Below are the code and all the weights of a small trained network. Each question names an input and a target symbol and asks about switching units off, where a switched-off unit gives its printed mean instead of its output.

import numpy as np


def w(rows, s, z=0):
    codes = np.array(rows[::2]) - 128.0
    scale = np.full(codes.shape[1], s)
    scale[-1] = z or s
    return codes * scale


def norm(h):
    return h / np.sqrt((h * h).mean(-1, keepdims=True) + 1e-5)


def f(y):
    return np.maximum(y, 0)


def softmax(a):
    e = np.exp(a - a.max(-1, keepdims=True))
    return e / e.sum(-1, keepdims=True)


def log_softmax(a):
    a = a - a.max(-1, keepdims=True)
    return a - np.log(np.exp(a).sum(-1, keepdims=True))


def net(x, mask):
    ids = ['αεζηθξπσφψω'.index(c) for c in x.split()]
    T = len(ids)
    res = E[ids] + P[:T]
    q, k, v = (norm(res) @ M[0].T for M in (Q, K, V))
    z = softmax(np.where(np.tri(T) > 0, q @ k.T / 3**0.5, -1e9)) @ v
    res = res + np.where(mask[0], z, O[0][:, -1]) @ O[0][:, :-1]
    y = f(norm(res) @ A[0][:, :-1].T + A[0][:, -1])
    res = res + np.where(mask[1:17], y, B[0][:, -1]) @ B[0][:, :-1]
    return log_softmax(norm(res)[-1] @ U[:, :-1].T + U[:, -1])


Q, K, V, O, A, B = {}, {}, {}, {}, {}, {}
E = w([
[65,227,150,146,79],'α',
[70,55,152,107,216],'ε',
[166,110,27,219,16],'ζ',
[17,144,149,196,105],'η',
[1,48,48,49,56],'θ',
[84,125,63,88,213],'ξ',
[167,58,186,221,196],'π',
[100,194,51,74,172],'σ',
[128,137,79,30,203],'φ',
[127,114,138,25,43],'ψ',
[136,127,145,55,184],'ω',
],0.014)
P = w([
[73,168,255,175,125],'0',
[173,86,100,179,116],'1',
[162,74,106,172,114],'2',
[157,76,103,183,101],'3',
[144,80,100,183,105],'4',
[142,77,80,179,104],'5',
],0.006)
Q[0] = w([
[229,112,154,191,109],'h0',
[4,120,150,32,139],'h0',
[110,140,170,113,120],'h0',
],0.024)
K[0] = w([
[250,87,97,184,95],'h0',
[32,183,223,43,150],'h0',
[137,119,175,138,137],'h0',
],0.02)
V[0] = w([
[75,159,9,66,100],'h0',
[154,50,69,129,195],'h0',
[91,156,95,210,172],'h0',
],0.012)
O[0] = w([
[82,119,1,109,208,3],'h0',
[242,72,117,155,156,89],'h0',
[171,198,124,240,149,115],'h0',
],0.0088,0.0051)
A[0] = w([
[100,107,230,100,74,142],'n0',
[118,140,187,75,203,191],'n1',
[170,171,9,95,91,61],'n2',
[214,134,66,201,124,94],'n3',
[186,165,152,44,198,122],'n4',
[194,229,99,21,132,35],'n5',
[97,127,137,91,111,101],'n6',
[178,204,195,146,156,163],'n7',
[72,116,192,138,205,129],'n8',
[42,149,165,197,81,93],'n9',
[196,201,159,108,83,44],'n10',
[176,123,169,125,186,128],'n11',
[212,71,142,181,81,253],'n12',
[110,154,101,116,139,97],'n13',
[140,93,132,161,128,35],'n14',
[171,58,130,71,145,122],'n15',
],0.012,0.0039)
B[0] = w([
[191,216,62,150,70,252],'n0',
[163,62,89,111,130,200],'n1',
[210,185,112,99,119,152],'n2',
[179,117,45,203,74,161],'n3',
[117,150,90,72,187,175],'n4',
[53,195,122,185,114,150],'n5',
[144,116,94,170,137,160],'n6',
[99,132,128,70,199,190],'n7',
[145,93,196,176,108,180],'n8',
[89,63,193,45,155,190],'n9',
[159,192,184,85,160,162],'n10',
[163,84,155,137,134,171],'n11',
[100,94,152,250,146,215],'n12',
[112,118,165,151,146,138],'n13',
[111,160,152,133,115,135],'n14',
[164,92,135,82,138,186],'n15',
],0.021,0.011)
U = w([
[72,111,155,149,74,174],'α',
[167,144,178,217,171,82],'ε',
[176,9,127,147,96,112],'ζ',
[109,168,190,101,147,113],'η',
[106,98,56,122,186,76],'θ',
[125,103,35,215,113,1],'ξ',
[142,73,105,158,146,105],'π',
[51,180,59,179,184,158],'σ',
[198,91,117,95,178,174],'φ',
[73,50,34,127,34,94],'ψ',
[193,157,129,130,32,172],'ω',
],0.013,0.0061)

Each question gives the input, a string of symbols that net reads in full, and the target symbol t.
The units are the heads (3 rows each of Q, K, V and O) and the neurons (one row each of A and B). Each row of codes is followed by its name. A weight is (code - 128) times the scale printed after its matrix; where a second scale follows, it is the last column's (O, A, B and U).
mask holds one flag per unit, heads first, then neurons. A switched-off unit (its flag False) gives its mean, the last column of its rows in O or B, instead of its output. The means were averaged over made-up inputs and are rounded, as every weight is.
A unit's drop is (log p(t) with every unit on - log p(t) with that unit switched off) / (log p(t) with every unit on - log p(t) with every unit switched off).
The circuit of an input: a set's keep is (log p(t) with only the set's units on - log p(t) with every unit switched off) / (log p(t) with every unit on - log p(t) with every unit switched off). Starting from the 12 units with the biggest drops (on a tie, the unit counted first), units are removed one at a time, each time the one whose removal leaves the highest keep (on an exact tie, the one counted first), for as long as the keep stays at least 0.8.
circuit, biggest first: the units of the circuit, biggest drop first
unit that matters most: the unit with the biggest drop
k most important neurons: the k neurons with the biggest drops, biggest first
drop of u: that unit's drop, to one decimal
input ω η ε σ ε η, target ω: circuit, biggest first -> [n12]
input ε ω η ψ, target ε: circuit, biggest first -> [h0; n12]
input ε ω ε α ε ω, target ε: circuit, biggest first -> [h0; n12]
input ε ω ω σ, target ε: 4 most important neurons -> [n10; n12; n0; n3]
input ω ω ζ φ, target ω: 3 most important neurons -> [n0; n7; n12]
input ω ε ε η, target ω: 3 most important neurons -> [n0; n7; n12]
input ω α ω ω ξ, target ω: circuit, biggest first -> [h0; n0]
input ξ ε α, target ξ: circuit, biggest first -> [h0; n3]
input ψ ε σ, target σ: 3 most important neurons -> [n5; n9; n15]
input ω ψ φ ψ ψ θ, target ω: 4 most important neurons -> [n0; n12; n1; n7]
input α φ ω η ξ, target α: drop of h0 -> 0.7
input η η ω, target η: drop of n3 -> 0.0
input ψ ε ω σ, target ψ: drop of h0 -> 1.3
input ψ ε ξ, target ψ: drop of n12 -> 0.1
input ε ε ε φ, target ε: unit that matters most -> h0
